In the rows, 128 means zero.
Facts:
kladrik vigi groli; kladrik vigi zetuk; roklos vigi bufin; roklos vigi drolin; lurak vigi gipek; lurak vigi flaku; lurak vigi klakel
lurak vigi grako; mugepi vigi plefe; maskek vigi teflu; truga vigi fudor; truga vigi fadri; breplefun vigi pupli; rezodrur vigi poni
netril vigi flitira; netril vigi pefeskel; mumes vigi gipek; mumes vigi klakel; puzis vigi skoplol; dradol vigi vaplan; dradol vigi brilos
dradol vigi mugepi; vaplan vigi stoba; vaplan vigi beves; teflu vigi grabe; kitrok vigi zestibam; fikluskim vigi bufin; fikluskim vigi netril
kofle vigi zesta; kofle vigi riner; kofle vigi zestibam; katren vigi poni; skistuflen vigi bufin; skistuflen vigi zestibam; toplam vigi gipek
toplam vigi brupun; toplam vigi taples; grepon vigi kleno; grepon vigi vinako; stolur vigi tezol; skitrok vigi zedos; skitrok vigi teflu
grako vigi tezol; grako vigi donik; skagrir vigi brulik; bamam vigi zesta; nisa vigi dromin; zetuk vigi brilos; zetuk vigi kluba
sivok vigi skestes; kigronar vigi zedos; kigronar vigi dromin; kigronar vigi brifan; fletror vigi loplun; brupun vigi grefidrin; geri vigi plurur
brarun vigi sidam; brarun vigi tiko; brarun vigi grabe; flezen vigi netra; flezen vigi drokle; flezen vigi taples; naso vigi puzis
zestibam vigi flitira; loplun vigi brulik; loplun vigi mumes; kazol vigi bufin; kazol vigi brilos; kazol vigi mugepi; brulik vigi kedrun
trugrus vigi pifum; trugrus vigi brulik; trugrus vigi brilos; plubu vigi kleno; kebes vigi bamam; kebes vigi brilos; groli vigi brupun
drabo vigi vaplan; drabo vigi nevi; drabo vigi dafare; traflivos vigi klevi; traflivos vigi dromin; traflivos vigi mugepi; riner vigi mumes
riner vigi kedrun; riner vigi klonan; riner vigi loplun; pifum vigi dromin; dafare vigi kliflak; kedrun vigi flitira; kliflak vigi pifum
kliflak vigi tezol; kliflak vigi dromin; plefe vigi daso; plefe vigi pefeskel; plefe vigi beves; bamobir vigi ravek; kuflo vigi lurak
pulel vigi zesta; skosku vigi klafus; skosku vigi bromur; skosku vigi sidam; skosku vigi donik; fadri vigi lupleru; fadri vigi plosi
fadri vigi stoba; grofiso vigi plefe; grofiso vigi grabe; grofiso vigi brupun; zeper vigi petre; zeper vigi klonan; flomak vigi grepon
flomak vigi kofle; flomak vigi donik; flomak vigi pupli; geske vigi gipek; geske vigi tezol; plurur vigi mumes; floma vigi mugepi
drotos vigi bafla; drotos vigi mumes; drotos vigi bufin; drotos vigi zestibam; nivim vigi bafla; nivim vigi floma; nivim vigi kitrok
nivim vigi klifeker; skofas vigi stoba; pefeskel vigi flitira; fumim vigi flistugum; fumim vigi puzis; vubus vigi pifum; vubus vigi leme
vubus vigi drabo; vubus vigi dralus; ketuflem vigi klafus; ketuflem vigi leme; skestes vigi kliflak; skestes vigi beves; kluba vigi flitira
kluba vigi bafla; kluba vigi petre; kluba vigi donik; vuzus vigi skitrok; flistugum vigi poni; grabe vigi flitira; grabe vigi pefeskel
grabe vigi skoplol; gipek vigi flitira; daso vigi skoplol; lizu vigi plefe; gedipi vigi flistugum; gedipi vigi donik; gedipi vigi kigronar
gedipi vigi grako; dosek vigi nisa; loklizek vigi troplopo; loklizek vigi petre; trebri vigi flonem; trebri vigi grako; dobror vigi lizu
troplopo vigi brulik; troplopo vigi taples; koba vigi kedrun; koba vigi grefidrin; pupli vigi tezol; pupli vigi pefeskel; tezol vigi skoplol
danim vigi breplefun; danim vigi zetuk; flonem vigi kazol; flonem vigi loklizek; flonem vigi kebrudro; skavir vigi grabe; ravek vigi flistugum
ravek vigi tiko; ravek vigi drokle; ravek vigi rezodrur; loplon vigi klevi; brafa vigi nivim; brafa vigi klivin; bradupli vigi grofiso
lupleru vigi netra; lupleru vigi gipek; lupleru vigi flistugum; lupleru vigi fleva; klivin vigi nisa; klivin vigi poni; fudor vigi dromin
poni vigi taples; poni vigi grefidrin; fliletran vigi tezol; klonan vigi skoplol; klonan vigi zestibam; klonan vigi teflu; brifan vigi traflivos
brifan vigi maskek; brifan vigi stoba; nevi vigi mugepi; nevi vigi toplam; sidam vigi kliflak; sidam vigi trozuflan; zigel vigi trugrus
fleva vigi grofiso; patrer vigi kazol; fibrer vigi klafus; fibrer vigi brulik; fibrer vigi skibrin; klevi vigi drezi; klevi vigi daso
klevi vigi beves; namum vigi dralus; kofipa vigi plubu; kofipa vigi sivok; kofipa vigi puzis; kofipa vigi bradupli; dromin vigi grabe
dromin vigi pefeskel; dromin vigi skoplol; dromin vigi grefidrin; bufin vigi klakel; traklus vigi vuzus; traklus vigi sivok; drezi vigi teflu
drezi vigi beves; stabrar vigi bufin; plobrudin vigi puzis; klifeker vigi skistuflen; klifeker vigi brupun; klifeker vigi zestibam; leme vigi mumes
leme vigi mugepi; leme vigi toplam; bafla vigi drezi; tiflu vigi plefe; tiflu vigi neflem; tiflu vigi leme; dralus vigi plurur
britris vigi zedos; britris vigi brafa; paflu vigi kofle; paflu vigi skoplol; petre vigi netril; petre vigi zestibam; kladrik vinunum g
roklos vinunum a; lurak vinunum a; brilos vinunum b; mugepi vinunum b; vinako vinunum e; maskek vinunum b; kleno vinunum c
truga vinunum c; breplefun vinunum d; rezodrur vinunum a; netril vinunum a; mumes vinunum c; puzis vinunum a; dradol vinunum a
vaplan vinunum c; teflu vinunum d; kitrok vinunum g; fikluskim vinunum b; kofle vinunum d; katren vinunum a; tiko vinunum d
drolin vinunum c; skistuflen vinunum d; toplam vinunum c; grepon vinunum a; stolur vinunum b; skitrok vinunum d; grako vinunum b
skagrir vinunum a; bamam vinunum b; nisa vinunum d; zetuk vinunum c; sivok vinunum a; kigronar vinunum g; fletror vinunum d
brupun vinunum g; geri vinunum d; brarun vinunum a; flezen vinunum f; naso vinunum g; zestibam vinunum f; loplun vinunum b
kazol vinunum a; brulik vinunum b; trugrus vinunum b; plubu vinunum b; kebes vinunum c; bromur vinunum d; groli vinunum a
drabo vinunum e; traflivos vinunum a; riner vinunum g; pifum vinunum c; dafare vinunum e; kedrun vinunum a; kliflak vinunum a
zesta vinunum a; plefe vinunum a; kebrudro vinunum e; bamobir vinunum f; kuflo vinunum a; pulel vinunum c; skosku vinunum b
fadri vinunum a; grofiso vinunum a; zeper vinunum f; flomak vinunum c; geske vinunum c; klakel vinunum d; plurur vinunum c
floma vinunum a; drotos vinunum b; nivim vinunum d; skofas vinunum f; pefeskel vinunum c; fumim vinunum a; vubus vinunum a
flaku vinunum d; ketuflem vinunum d; skoplol vinunum c; skestes vinunum b; kluba vinunum e; vuzus vinunum g; flistugum vinunum g
grabe vinunum a; gipek vinunum b; beves vinunum f; daso vinunum b; stoba vinunum a; lizu vinunum a; gedipi vinunum a
dosek vinunum a; loklizek vinunum a; trebri vinunum a; dobror vinunum a; troplopo vinunum b; koba vinunum e; pupli vinunum e
tezol vinunum f; danim vinunum d; flonem vinunum a; skavir vinunum a; flitira vinunum e; taples vinunum a; skibrin vinunum f
zedos vinunum f; ravek vinunum e; grefidrin vinunum b; loplon vinunum f; brafa vinunum b; bradupli vinunum d; lupleru vinunum b
netra vinunum a; klivin vinunum e; fudor vinunum a; poni vinunum a; fliletran vinunum d; plosi vinunum b; klonan vinunum d
drokle vinunum d; brifan vinunum c; nevi vinunum d; sidam vinunum f; trozuflan vinunum f; zigel vinunum f; fleva vinunum a
patrer vinunum e; klafus vinunum a; fibrer vinunum b; klevi vinunum c; donik vinunum b; namum vinunum g; kofipa vinunum a
dromin vinunum b; bufin vinunum e; traklus vinunum g; drezi vinunum d; stabrar vinunum d; plobrudin vinunum d; klifeker vinunum b
leme vinunum a; bafla vinunum a; tiflu vinunum d; neflem vinunum g; dralus vinunum b; britris vinunum a; paflu vinunum e
petre vinunum b

Known rows:
kebes: [123 156 128 136 118 130 153 144 110 115 135 117 101 120 129 130 130 134
 128 115 123 133 126 117 135 114 114 134 124]
plefe: [138 129 129 139 124 122 159 127 110 116 194 116 117 138 134 122 131 133
 117 185 118 113 126 171 146 216 129 130 111]
namum: [118 160 128 133 130 135 148 148 116 114 130 113 106 117 129 131 132 131
 150 133 132 153 125 117 136 114 110 134 128]
ravek: [129 137 126 138 128 140 142 131 119 125 127 115 104 122 138 118 122 134
 123 109 176 140 130 131 122 104 130 128 124]
fumim: [126 143 132 133 118 139 143 141 111 119 134 113 109 116 129 118 165 132
 150 106 140 115 122 128 126 106 144 138 116]
netril: [120 128 165 138 118 124 146 129 118 121 172 116 114 124 133 123 122 161
 114 141 140 122 127 118 141 140 107 131 106]
dromin: [125 135 143 132 148 149 144 133 114 128 122 114 172 116 161 199 131 131
 114 175 121 173 157 161 121 139 173 182 116]
brupun: [121 149 124 134 127 145 141 148 114 140 133 115 101 117 130 156 140 135
 136 132 151 134 125 128 125 114 106 131 109]
flonem: [127 147 134 134 120 139 150 133 114 116 128 119 103 117 128 115 148 135
 138 110 129 117 125 119 136 111 120 132 121]
patrer: [139 140 142 135 134 129 152 126 113 112 125 118 105 116 140 117 115 130
 120 130 144 140 124 119 124 107 124 130 136]
bufin: [162 159 163 138 150 122 167 130 111 115 123 117 102 115 147 118 117 132
 124 115 147 138 127 112 124 107 104 127 157]
traflivos: [120 147 133 136 121 158 167 132 117 115 121 120 103 114 133 129 133 149
 115 142 115 119 126 160 151 145 160 130 125]
riner: [121 173 138 137 139 123 153 150 113 111 136 114 103 117 130 117 129 132
 165 114 161 168 129 112 127 107 111 136 134]
dosek: [119 146 131 134 118 148 143 129 114 118 123 117 103 120 129 119 151 135
 121 109 129 118 122 128 135 109 138 133 112]
brafa: [118 139 124 137 176 140 142 126 113 117 123 115 134 114 155 129 131 134
 146 109 131 135 139 122 121 132  98 158 143]
daso: [121 132 158 136 154 120 143 132 139 121 126 115 184 160 136 129 163 134
 177 178 115 147 150 141 124 131 136 210 147]
vaplan: [143 142 120 135 120 126 163 150 111 115 142 120 103 120 134 142 131 133
 123 153 117 117 125 142 140 141 107 132 120]
stolur: [121 149 152 134 164 135 140 127 116 115 124 121 144 155 138 121 134 134
 171 110 130 181 144 123 122 135 131 198 167]
drokle: [159 128 129 139 118 143 140 146 108 129 124 161 104 127 160 130 114 133
 132 112 131 142 151 128 140 102  96 131 108]

Rows:
No name comes twice in this set of rows, the named rows included.
[119 138 178 133 121 120 139 130 118 113 146 133 119 140 130 114 117 132
 120 141 153 194 126 118 121 110 197 137 132]	pupli
[132 127 121 137 126 123 155 129 115 123 175 114 121 119 129 121 149 132
 117 168 124 114 126 168 131 180 129 129 105]	grofiso
[124 173 163 136 118 172 139 130 116 118 120 136 113 117 134 128 139 150
 112 118 117 174 127 153 150 107 227 159 133]	kliflak
[148 139 166 135 125 122 143 134 134 117 128 118 128 120 134 118 128 134
 126 159 127 147 129 122 123 106 168 145 129]	paflu
[129 131 126 136 124 127 171 126 110 116 176 119 109 120 127 117 138 136
 124 152 121 112 127 159 137 184 123 132 122]	lizu
[122 128 152 142 118 125 142 129 116 112 204 116 108 130 135 160 117 157
 115 154 140 149 133 116 143 159 109 130 109]	pefeskel
[120 129 124 137 209 129 185 131 112 115 154 124 129 140 144 124 117 133
 131 161 118 117 125 167 120 247  97 138 178]	mugepi
[121 158 144 135 119 172 140 131 115 113 124 115 108 118 138 152 137 152
 115 127 114 143 123 150 153 104 187 136 111]	fudor
[119 146 128 135 115 127 152 145 112 115 172 118  99 117 129 125 127 134
 137 100 171 133 123 119 126 130 118 130 111]	toplam
[119 165 143 135 118 123 142 142 112 116 160 127 106 134 131 121 128 134
 145 105 144 173 121 116 132 107 164 147 127]	geske
[118 133 154 139 119 125 143 127 116 121 181 113 105 123 131 116 118 169
 111 108 169 135 127 115 135 137 104 130 110]	kedrun

The same objects again, as new rows of numbers:
Known rows:
troplopo: [113 130 102 137 124 153 154 144 159 110 145 116 115  98  98  98 194 120
 104 157  87  99  98 163 117 165  98 162 143 158 107 121 125]
kitrok: [113 129 134 143 126 158 217 210 162 125 143  96 142  98 145  93 149 120
 102 152  91 136  94 151 118 167 141 178 168 155 109 175 114]
stabrar: [110 164 116 145 125 164 156 163 140 100 147  97 133 119  96  93 152 120
 112 152 138 140  73 155 125 169 103 173 147 163 108 143 118]
loklizek: [121 138 105 142 127 152 155 147 149 107 148  97 130  94 100  98 153 121
 140 153  95 100  95 156 119 169 103 158 146 161 107 133 123]
poni: [110 164 103 139 162 141 154 150 176 101 163 127 138  92 104 138 148 115
 163 234  81  94 133 219 116 166 100 156 149 162 104 161 138]
klonan: [118 181 108 141 168 153 199 148 121  99 153  97 158 131 126  94 143 123
 117 171 164 146  82 145 100 162 176 158 145 167 105 167 117]
grako: [124 129 102 137 124 177 179 138 121 115 145 111 115 103 133  93 223 122
 108 155  89  92  71 154 123 164 105 186 146 172 112 116 122]
kliflak: [120 125 104 139 124 152 154 145 116 191 145 104 115 102 159 123 176 159
 169 155 147 118  69 193 183 161  99 164 155 191 142 109 116]
tezol: [132 127 100 136 132 190 207 139 111 130 143 113 112 117 186  90 170 145
 129 181 148  90  74 152  97 157 177 174 140 248 106 135 117]
vinako: [127 131 155 145 156 147 202 143 125 102 186 153 166  89 116 115 148 122
 105 147 114  92  70 151  91 217 100 160 151 163 108 113 149]
zeper: [113 128 107 145 129 168 173 154 155 128 143 104 130  96 113 102 150 130
 109 155  92  99  94 154  99 167 110 163 142 161 111 156 120]
bufin: [131 130 130 140 142 180 167 151 155 117 156  99 170  98 102  88 159 135
 102 149 100 113  70 152 121 236 102 195 147 160 132 120 118]
floma: [114 130 106 169 125 173 156 143 137 123 149 101 122 105  94 122 178 151
 134 150 131  97 113 152 120 172  99 157 145 159 128 111 122]
petre: [114 132 129 138 124 151 206 182 167 121 147  96 142 101 127  97 146 120
 101 151  89 150 106 151 111 178 125 180 154 157 108 156 116]
zigel: [112 129 107 142 126 174 154 149 151 131 146 106 117  97 104 113 167 134
 112 157  93  93  86 157 106 167 104 162 145 163 120 136 121]
drokle: [112 158 139 159 131 148 167 144 123  98 164 136 128  93 104 130 153 119
 105 149 145 111  72 155  97 167 101 157 169 181 109 119 180]
klevi: [112 132 107 205 147 178 167 171 122 131 147 110 114 113  94 133 161 130
 101 167 138 119 121 155  92 160 131 159 140 161 112 121 136]
puzis: [149 144 100 142 164 152 215 138 114 100 148 104 139 113 141  98 147 120
 156 195 143  93 108 148 103 158 172 161 141 214 102 140 118]
trozuflan: [111 126 131 154 127 148 198 142 132 108 153 161 123  95 123 143 151 130
 104 147 112  95  72 155  93 172 100 161 166 176 115 134 160]

Rows:
No name comes twice in this set of rows, the named rows included.
[112 129 114 172 141 152 243 144 117 100 146 162 114  94 174 111 148 121
 103 152 157  97  74 151  90 160 140 164 150 229 107 156 150]	skoplol
[115 131 103 156 120 191 155 145 149 107 146 100 113 103  91  98 199 148
 135 149 116  98  99 154 116 175 103 156 144 158 131 116 121]	leme
[111 132 109 140 159 151 157 169 168 111 147 151 126  94 133 107 158 113
 108 233  80  90 129 208 116 164 104 159 159 158 106 158 119]	flistugum
[116 127 104 139 124 183 155 143 171 104 148 105 113 102  97  93 229 123
 104 153  86  96  70 153 120 168 103 180 147 159 123 114 122]	loplun
[143 132 209 138 120 155 173 143 137  98 173 116 140  88 173 145 148 120
 103 145  97 114  84 154  85 202 100 161 141 159 104 111 125]	flitira
[123 132 103 144 166 151 249 140 114 130 143 113 135 111 138  98 153 121
 101 167 134  96 129 148 101 163 185 160 141 171 104 115 121]	daso
[113 142 107 180 128 177 157 145 121 123 147 102 124  99  95 168 150 141
 133 152 154  97 179 158  89 166 117 153 132 159 109 112 128]	plefe
[115 131 102 168 122 171 156 162 154 119 144  98 129 107  92 101 166 162
 133 151 129 109  87 150 138 203 103 162 146 156 141 119 124]	kazol
[114 132 109 143 162 155 209 162 128 138 148 100 144 103  97 118 155 121
 104 153 100 111 139 154 120 166 140 156 143 158 109 114 121]	maskek
[110 128 116 140 136 153 207 194 166 123 150  98 152 103 109  97 149 121
 103 150  87 139 116 156 120 178 127 169 154 157 107 163 115]	klifeker

Now the same objects, written a new way:
Known rows:
breplefun: [141 118 141 118  78 122 121 146 152 101 129 135 150 132 118 148 158 137
 111 127 119 126 132 132 107 139 119 145 130  94 131 127 150 128 130 101
 125 114 140]
skestes: [124 100  79 116  88  98 148 138 138  83 152 129 133 128  96 128 173  94
 143 144 136 123 107 121 130 149 123 157 125 118 114 154 128 105 104  91
 137 145 152]
klivin: [151 120 104 150  93 142  99 127 160 132 114 135 172 115 108 123 131 179
 117 151 123 132 145 106  93 165 134 164 167 103 154  80  78  90 112 104
 153 131 155]
leme: [149 124 126 136 108 124 153 146 114 155 108 107  94 128 133 142 150 134
 169 130 152 124 146 130 128 154 144 160 118 122 172  80 128 139 123  78
 134 101 176]
teflu: [148 117 126 128 120 130 106 167 146  89 145 135 154  95 125 145 131 112
 128 135 108 154 133 110 116 168 102 156  99 115 121 157 153 116 141 144
 125  98 128]
kebrudro: [155  93 109 162  84 120 136 139 132 105 118 114 146  88 138 156 142 159
 156 130 122 156 161 143 103 158 108 145 133  96 139  62 105 135  99 133
 125 109 158]
kofle: [156 128 156 146  67 129  94 134 164 124 116 144 112 138 142 142 172 146
 124 133  94 130 129 139 113 147  93 132 143  82 145 132 120 131 127 113
 126  98 121]
flomak: [116 191 146 117  39 104 125 144 159 125 167 159  80 188 137 146 200 166
 123 143  96  87 112 135 148  90 138 126 188  95 131 134 131 109 120  84
 136 118 106]
kebes: [106 159 139 145  40 109 127 149 155 133 144 134  62 181 139 145 210 151
 173 163  95 114 146 125 167 129 148 128 181 105 132 109 119 145 114 100
 138  73 111]
plubu: [139 132 103 106  47  98 122 138 121  73 158 137  96 115 145 152 157 157
 119 110  93 150 103 115 129 161 116 132 138  93  92 135  92 106  97  90
 110 145 123]
kedrun: [177 130 166 119 124 143  90 142 139 130 111 133 130 123 110 151 146 158
 166 122 132 107 160 153 127 146 140 175 111 107 164  76 130 150 124 118
 107  89 136]
vaplan: [ 89 138  95 144 105  98 178 175 151 113 168 118  95 146 136 149 168 125
 178 159 126 137 128 105 165 143 148 145 138 138  99 128 146 126 120 105
 160  81 149]
zestibam: [187 103 166 128 139 128 113 138 123  95 124 144 137 105 123 151 128 113
 163 114 124  98 151 158 143 165 108 182  91  98 167  93 116 147 125 150
  83  91 113]
zesta: [163 140 160 114  97 134  86 156 123 103 112 116 108  84 136 161 140 147
 174 110  95 137 169 131 129 150 141 148 119  94 136  76 121 161 115 133
  92  61 115]
dosek: [150 152 132 107 107 127 101 150 152 154 106 140 130 139 130 130 154 131
 119 133 148 108 140 107 119 138 156 177 143 105 159 131 123 117 122  77
 144 119 133]
pifum: [117 145 138 116 108 123 148 164 126 109 163 126 136 158  85 145 141 166
 168 166 128  99 148 136 153 134 166 161 117 136 118 135 170 134 134 132
 127 109 156]
bafla: [153 121 133 133 139 115 127 166 131 117 124 125 117  98 149 143 139  90
 178 121 121 131 141 111 136 153 134 167 110 121 145 104 127 130 122 117
 127  78 124]
naso: [132 145 142  99  83 125  98 137 108 150 128 183 106 154 160 125 178 158
 135 143 125 118  99 104 148 126 138 157 147 126  96 144 161  85 132 103
 120 150 121]
trozuflan: [148 125 115  75 101 111 161 151 109  92 119 117 155  99 100 145 153 142
 115 119 139 110 149 137 122 150 154 172 116 104 127 107 141 136 111  90
  97 153 154]

Rows:
No name comes twice in this set of rows, the named rows included.
[144 120 141  88  75 113 139 135 118  75 144 134 137 131 103 140 145 144
 116 126 127 121 110 153 117 155 115 149  99 103 121 133 142 117 109  99
  96 167 151]	grako
[134 159 134 142  98 148 139 138 161 138 170 135  90 194 116 137 131 209
 177 178 133  88 135 142 154 154 150 157 137 135 134  94 104 132 147  97
 158 113 169]	toplam
[122 105 130 118 111 136 149 148  93 144 142 134  88 131 168 138 148 152
 195 133 140 146 128 123 165 159 134 154 114 143  83 110 158 122 128 116
 135 129 157]	neflem
[163 103 118 114  69 139 126  98 149 114 134 137 100 159  89 132 151 188
 152 157 130 105 132 163 128 183 144 157 118 102 157 100  62 134 113  92
 132 155 150]	troplopo
[133  80 116 127  80 124 161 139 118  65 134  92  99 108  99 158 164 141
 227 147 116 159 159 155 146 174 139 148  97 117 109 121 112 176 109 129
 100  96 137]	brilos
[143 125 121  98  69  99 132 125 138  91 143 153 140 146  84 124 168 123
  99 131 131 104  91 144 110 131 114 145 119  92 141 156 133  96 109  87
 110 179 135]	stolur
[144 112 120 113  73 113 149 121 135 122 101 139 118 133 105 139 199 128
 130 135 133 112 151 135 138 148 162 178 146 100 174 112  97 143 110  84
 123 127 136]	zigel
[154  92 149 115  73 145 123 119 134  82 123 125 125 146  73 145 149 178
 184 146 120 128 156 182 139 182 130 162  93 106 149 105 121 169 120 124
  99 133 147]	brulik
[178 100 146 124 115 137 133 125 114  72 157 138 122 136 113 142 114 153
 173 127 134 104 122 165 135 180  96 158  65 119 155 108 123 142 123 125
 107 134 145]	gipek
[116 142 148 138  60 121 140 161 153 125 151 128  86 177 108 146 183 164
 197 162 109 109 152 150 167 125 141 134 155 116 134 108 123 159 125 119
 124  79 123]	zetuk
[143  93  98 177  59 113 140 140 145 118 106 114 140 114 147 147 190 127
 156 138 126 160 139 137  99 148  96 137 156  94 167  67  86 124  91 105
 144  98 145]	patrer

